Here is a tiny trained network, its code and every weight. The questions are about switching its units off for an input and a target symbol, where a switched-off unit gives its printed mean instead of its output.

import numpy as np


def w(rows, s, z=0):
    codes = np.array(rows[::2]) - 128.0
    scale = np.full(codes.shape[1], s)
    scale[-1] = z or s
    return codes * scale


def f(y):
    return np.maximum(y, 0)


def softmax(a):
    e = np.exp(a - a.max(-1, keepdims=True))
    return e / e.sum(-1, keepdims=True)


def log_softmax(a):
    a = a - a.max(-1, keepdims=True)
    return a - np.log(np.exp(a).sum(-1, keepdims=True))


def net(x, mask):
    ids = ['αγηλμξπστψ'.index(c) for c in x.split()]
    T = len(ids)
    res = E[ids] + P[:T]
    q, k, v = (res @ M[0].T for M in (Q, K, V))
    z = softmax(np.where(np.tri(T) > 0, q @ k.T / 3**0.5, -1e9)) @ v
    res = res + np.where(mask[0], z, O[0][:, -1]) @ O[0][:, :-1]
    y = f(res @ A[0][:, :-1].T + A[0][:, -1])
    res = res + np.where(mask[1:13], y, B[0][:, -1]) @ B[0][:, :-1]
    return log_softmax(res[-1] @ U[:, :-1].T + U[:, -1])


Q, K, V, O, A, B = {}, {}, {}, {}, {}, {}
E = w([
[152,100,144,136,80,135],'α',
[115,70,115,109,127,91],'γ',
[148,66,23,186,118,77],'η',
[32,99,97,49,86,170],'λ',
[156,109,163,113,133,119],'μ',
[134,42,66,216,70,87],'ξ',
[83,160,117,148,140,148],'π',
[65,150,124,98,248,91],'σ',
[49,201,187,58,75,211],'τ',
[190,169,67,224,223,111],'ψ',
],0.014)
P = w([
[191,93,67,132,202,227],'0',
[131,102,63,150,200,12],'1',
[73,180,161,207,93,125],'2',
[129,1,125,104,147,226],'3',
[123,144,119,168,157,35],'4',
[51,154,180,216,120,190],'5',
[152,90,118,97,134,203],'6',
[139,150,118,169,161,33],'7',
[63,158,202,245,127,212],'8',
[156,118,115,89,134,197],'9',
],0.0097)
Q[0] = w([
[109,60,86,61,137,162],'H1',
[81,2,179,133,5,90],'H1',
[157,125,212,26,46,148],'H1',
],0.0063)
K[0] = w([
[155,254,117,140,102,112],'H1',
[111,122,117,168,124,83],'H1',
[145,142,91,30,92,131],'H1',
],0.009)
V[0] = w([
[36,116,123,105,128,3],'H1',
[109,39,104,118,184,171],'H1',
[147,152,117,186,168,175],'H1',
],0.006)
O[0] = w([
[91,204,85,80,198,133,80],'H1',
[45,187,154,55,89,42,214],'H1',
[2,12,176,160,221,209,255],'H1',
],0.0082,0.0047)
A[0] = w([
[98,125,122,129,9,157,196],'N1',
[77,154,120,82,91,152,105],'N2',
[215,96,173,70,102,184,185],'N3',
[148,174,128,87,129,66,139],'N4',
[132,131,50,61,113,75,238],'N5',
[82,129,201,135,118,118,254],'N6',
[86,75,153,104,106,130,175],'N7',
[117,107,96,139,203,162,249],'N8',
[142,144,154,82,93,99,117],'N9',
[89,136,234,108,106,112,172],'N10',
[110,92,100,91,75,139,68],'N11',
[77,122,126,18,187,188,61],'N12',
],0.011,0.0032)
B[0] = w([
[142,156,158,186,222,133,152],'N1',
[177,82,105,151,152,136,146],'N2',
[254,96,204,142,92,120,136],'N3',
[104,106,135,174,130,217,136],'N4',
[137,149,141,106,67,194,148],'N5',
[113,195,113,159,37,153,187],'N6',
[181,199,88,137,143,46,170],'N7',
[86,146,152,93,91,125,249],'N8',
[152,95,159,99,187,166,129],'N9',
[145,66,76,183,212,88,160],'N10',
[150,200,44,125,106,106,139],'N11',
[159,168,156,115,150,151,177],'N12',
],0.0088,0.013)
U = w([
[171,134,180,124,113,115,103],'α',
[176,145,150,137,165,140,1],'γ',
[119,146,169,63,158,138,101],'η',
[167,158,87,107,154,160,41],'λ',
[165,132,201,107,103,103,171],'μ',
[139,109,68,105,117,152,143],'ξ',
[133,171,160,83,48,87,208],'π',
[89,184,170,138,60,197,190],'σ',
[128,70,123,108,197,222,177],'τ',
[131,171,92,179,177,2,156],'ψ',
],0.0093,0.0035)

Each question gives the input, a string of symbols that net reads in full, and the target symbol t.
The units are the heads (3 rows each of Q, K, V and O) and the neurons (one row each of A and B). Each row of codes is followed by its name. A weight is (code - 128) times the scale printed after its matrix; where a second scale follows, it is the last column's (O, A, B and U).
mask holds one flag per unit, heads first, then neurons. A switched-off unit (its flag False) gives its mean, the last column of its rows in O or B, instead of its output. The means were averaged over made-up inputs and are rounded, as every weight is.
A unit's drop is (log p(t) with every unit on - log p(t) with that unit switched off) / (log p(t) with every unit on - log p(t) with every unit switched off).
The circuit of an input: a set's keep is (log p(t) with only the set's units on - log p(t) with every unit switched off) / (log p(t) with every unit on - log p(t) with every unit switched off). Starting from the 12 units with the biggest drops (on a tie, the unit counted first), units are removed one at a time, each time the one whose removal leaves the highest keep (on an exact tie, the one counted first), for as long as the keep stays at least 0.8.
units of the circuit, in order: the units of the circuit, biggest drop first
k most important neurons: the k neurons with the biggest drops, biggest first
drop when u is switched off: that unit's drop, to one decimal
input τ σ ψ μ, target μ: units of the circuit, in order : [N3]
input γ ψ σ σ σ ξ, target ψ: units of the circuit, in order : [N1, N7]
input ψ η π τ ψ ψ α π γ, target ψ: units of the circuit, in order : [N10, N7]
input λ σ π, target ψ: 2 most important neurons : [N10, N8]
input α ψ ξ ξ α π η ψ π λ, target λ: 2 most important neurons : [N11, N7]
input ψ ψ π, target ψ: 2 most important neurons : [N10, N7]
input ψ ψ ψ ψ ψ ψ π ψ ψ ψ, target τ: 2 most important neurons : [N6, N7]
input ψ λ π ξ ψ ψ π η α, target ψ: units of the circuit, in order : [N10, N7]
input ψ ψ ψ ξ, target ψ: 2 most important neurons : [N7, N11]
input σ ξ ψ ψ ψ μ, target ψ: 2 most important neurons : [N10, N7]
input ψ ψ σ ψ ψ η μ ψ λ, target ψ: drop when N7 is switched off : 0.4
input ψ ψ ψ ψ λ η α μ ψ ψ, target τ: drop when N7 is switched off : 0.4
input μ σ π ξ ψ τ, target ψ: drop when N10 is switched off : 0.5
input η ψ ψ σ π ψ ψ ψ γ, target ψ: drop when N10 is switched off : 0.5
input ψ η π ξ ψ ψ ψ τ, target ψ: units of the circuit, in order : [N10]
